Below are the code and all the weights of a small trained network. Each question names an input and a target symbol and asks about switching units off, where a switched-off unit gives its printed mean instead of its output.

import numpy as np


def w(rows, s, z=0):
    codes = np.array(rows[::2]) - 128.0
    scale = np.full(codes.shape[1], s)
    scale[-1] = z or s
    return codes * scale


def f(y):
    return y / 2 * (1 + np.tanh(0.7978845608 * (y + 0.044715 * y**3)))


def softmax(a):
    e = np.exp(a - a.max(-1, keepdims=True))
    return e / e.sum(-1, keepdims=True)


def log_softmax(a):
    a = a - a.max(-1, keepdims=True)
    return a - np.log(np.exp(a).sum(-1, keepdims=True))


def net(x, mask):
    ids = ['ΞΩελφψ'.index(c) for c in x.split()]
    T = len(ids)
    res = E[ids] + P[:T]
    r = res
    for j in range(2):
        rows = slice(2 * j, 2 * j + 2)
        q, k, v = (r @ M[0][rows].T for M in (Q, K, V))
        z = softmax(np.where(np.tri(T) > 0, q @ k.T / 2**0.5, -1e9)) @ v
        o = O[0][rows]
        res = res + np.where(mask[j], z, o[:, -1]) @ o[:, :-1]
    y = f(res @ A[0][:, :-1].T + A[0][:, -1])
    res = res + np.where(mask[2:18], y, B[0][:, -1]) @ B[0][:, :-1]
    return log_softmax(res[-1] @ U[:, :-1].T + U[:, -1])


Q, K, V, O, A, B = {}, {}, {}, {}, {}, {}
E = w([
[184,103,104],'Ξ',
[128,183,67],'Ω',
[150,169,97],'ε',
[139,150,54],'λ',
[91,172,15],'φ',
[221,6,175],'ψ',
],0.013)
P = w([
[253,147,107],'0',
[79,62,85],'1',
[119,240,148],'2',
[182,183,147],'3',
[70,8,144],'4',
[118,168,174],'5',
[157,185,89],'6',
],0.014)
Q[0] = w([
[134,166,37],'head 0',
[71,87,40],'head 0',
[244,123,37],'head 1',
[13,95,182],'head 1',
],0.011)
K[0] = w([
[248,119,107],'head 0',
[109,175,218],'head 0',
[221,128,58],'head 1',
[34,101,171],'head 1',
],0.012)
V[0] = w([
[174,213,135],'head 0',
[153,98,184],'head 0',
[141,8,203],'head 1',
[233,95,226],'head 1',
],0.016)
O[0] = w([
[107,133,233,232],'head 0',
[238,7,190,96],'head 0',
[173,63,157,2],'head 1',
[103,92,255,156],'head 1',
],0.0087,0.0096)
A[0] = w([
[66,131,70,75],'neuron 0',
[99,154,147,196],'neuron 1',
[84,105,232,144],'neuron 2',
[133,89,147,169],'neuron 3',
[95,101,93,125],'neuron 4',
[111,188,149,166],'neuron 5',
[79,101,104,131],'neuron 6',
[172,2,177,254],'neuron 7',
[50,73,82,110],'neuron 8',
[120,122,26,111],'neuron 9',
[79,45,81,182],'neuron 10',
[115,75,134,182],'neuron 11',
[118,44,115,88],'neuron 12',
[158,94,139,168],'neuron 13',
[145,242,168,104],'neuron 14',
[92,57,100,108],'neuron 15',
],0.012,0.007)
B[0] = w([
[85,135,136,203],'neuron 0',
[98,105,185,187],'neuron 1',
[238,119,108,218],'neuron 2',
[163,165,110,165],'neuron 3',
[139,54,203,143],'neuron 4',
[125,87,131,215],'neuron 5',
[46,136,211,145],'neuron 6',
[135,172,139,255],'neuron 7',
[3,118,204,152],'neuron 8',
[117,123,105,207],'neuron 9',
[89,92,170,156],'neuron 10',
[161,165,76,162],'neuron 11',
[203,48,17,159],'neuron 12',
[149,164,101,162],'neuron 13',
[171,48,84,241],'neuron 14',
[108,70,116,144],'neuron 15',
],0.0076,0.019)
U = w([
[123,150,153,199],'Ξ',
[93,78,135,100],'Ω',
[130,5,115,87],'ε',
[121,89,111,82],'λ',
[127,157,31,111],'φ',
[140,110,111,6],'ψ',
],0.012,0.0021)

Each question gives the input, a string of symbols that net reads in full, and the target symbol t.
The units are the heads (2 rows each of Q, K, V and O) and the neurons (one row each of A and B). Each row of codes is followed by its name. A weight is (code - 128) times the scale printed after its matrix; where a second scale follows, it is the last column's (O, A, B and U).
mask holds one flag per unit, heads first, then neurons. A switched-off unit (its flag False) gives its mean, the last column of its rows in O or B, instead of its output. The means were averaged over made-up inputs and are rounded, as every weight is.
A unit's drop is (log p(t) with every unit on - log p(t) with that unit switched off) / (log p(t) with every unit on - log p(t) with every unit switched off).
The circuit of an input: a set's keep is (log p(t) with only the set's units on - log p(t) with every unit switched off) / (log p(t) with every unit on - log p(t) with every unit switched off). Starting from the 12 units with the biggest drops (on a tie, the unit counted first), units are removed one at a time, each time the one whose removal leaves the highest keep (on an exact tie, the one counted first), for as long as the keep stays at least 0.8.
units of the circuit, in order: the units of the circuit, biggest drop first
k most important neurons: the k neurons with the biggest drops, biggest first
heads that matter: for each layer, one digit per head in row order, 1 if its drop is at least 0.15 and else 0, layers parted by /
drop when u is switched off: that unit's drop, to one decimal
input φ ψ φ φ Ξ, target Ω: units of the circuit, in order : head 0; neuron 8
input ψ ε ψ, target Ξ: units of the circuit, in order : neuron 7; head 1
input ψ φ φ, target Ξ: units of the circuit, in order : neuron 14; neuron 7; head 1; head 0
input ε φ ε ε, target ε: heads that matter : 01
input ψ φ ψ, target Ξ: heads that matter : 01
input Ξ ψ Ξ φ φ ψ Ω, target Ξ: units of the circuit, in order : head 1; neuron 12
input φ φ φ φ ε λ, target φ: units of the circuit, in order : head 1
input ε φ ψ φ λ ψ φ, target ε: units of the circuit, in order : neuron 7; head 0
input ψ λ ε Ξ, target ψ: 3 most important neurons : neuron 2; neuron 7; neuron 12
input Ξ Ω φ Ξ, target Ξ: heads that matter : 01
input φ φ ε ψ, target φ: heads that matter : 10
input ψ φ φ ψ φ λ λ, target ψ: heads that matter : 11
input ψ ε ψ Ω, target ψ: 2 most important neurons : neuron 2; neuron 7
input ψ ψ φ φ Ξ ε Ω, target ψ: 3 most important neurons : neuron 7; neuron 2; neuron 12
input ε ε φ φ, target ε: 2 most important neurons : neuron 14; neuron 7
input φ φ Ξ, target φ: heads that matter : 01
input ψ ε ε ψ, target ψ: 3 most important neurons : neuron 2; neuron 7; neuron 12
input ψ Ξ φ λ φ φ ε, target ψ: most important neuron : neuron 2
input Ξ φ φ λ, target Ξ: 2 most important neurons : neuron 12; neuron 7
input ψ ψ φ ε φ λ ψ, target ψ: most important neuron : neuron 7
input ψ ψ ε φ ψ φ Ξ, target ψ: 2 most important neurons : neuron 7; neuron 2
input Ξ λ φ ψ λ Ω φ, target Ξ: 2 most important neurons : neuron 14; neuron 12
input ε φ φ φ λ, target Ω: drop when neuron 0 is switched off : 0.0
input Ξ ε φ ε φ λ Ξ, target Ξ: drop when neuron 12 is switched off : 0.2
input φ φ φ ε Ω, target Ω: drop when neuron 8 is switched off : 0.2
input φ φ ε φ φ, target Ω: drop when head 1 is switched off : 0.1
input φ λ ε φ φ λ, target φ: most important neuron : neuron 10
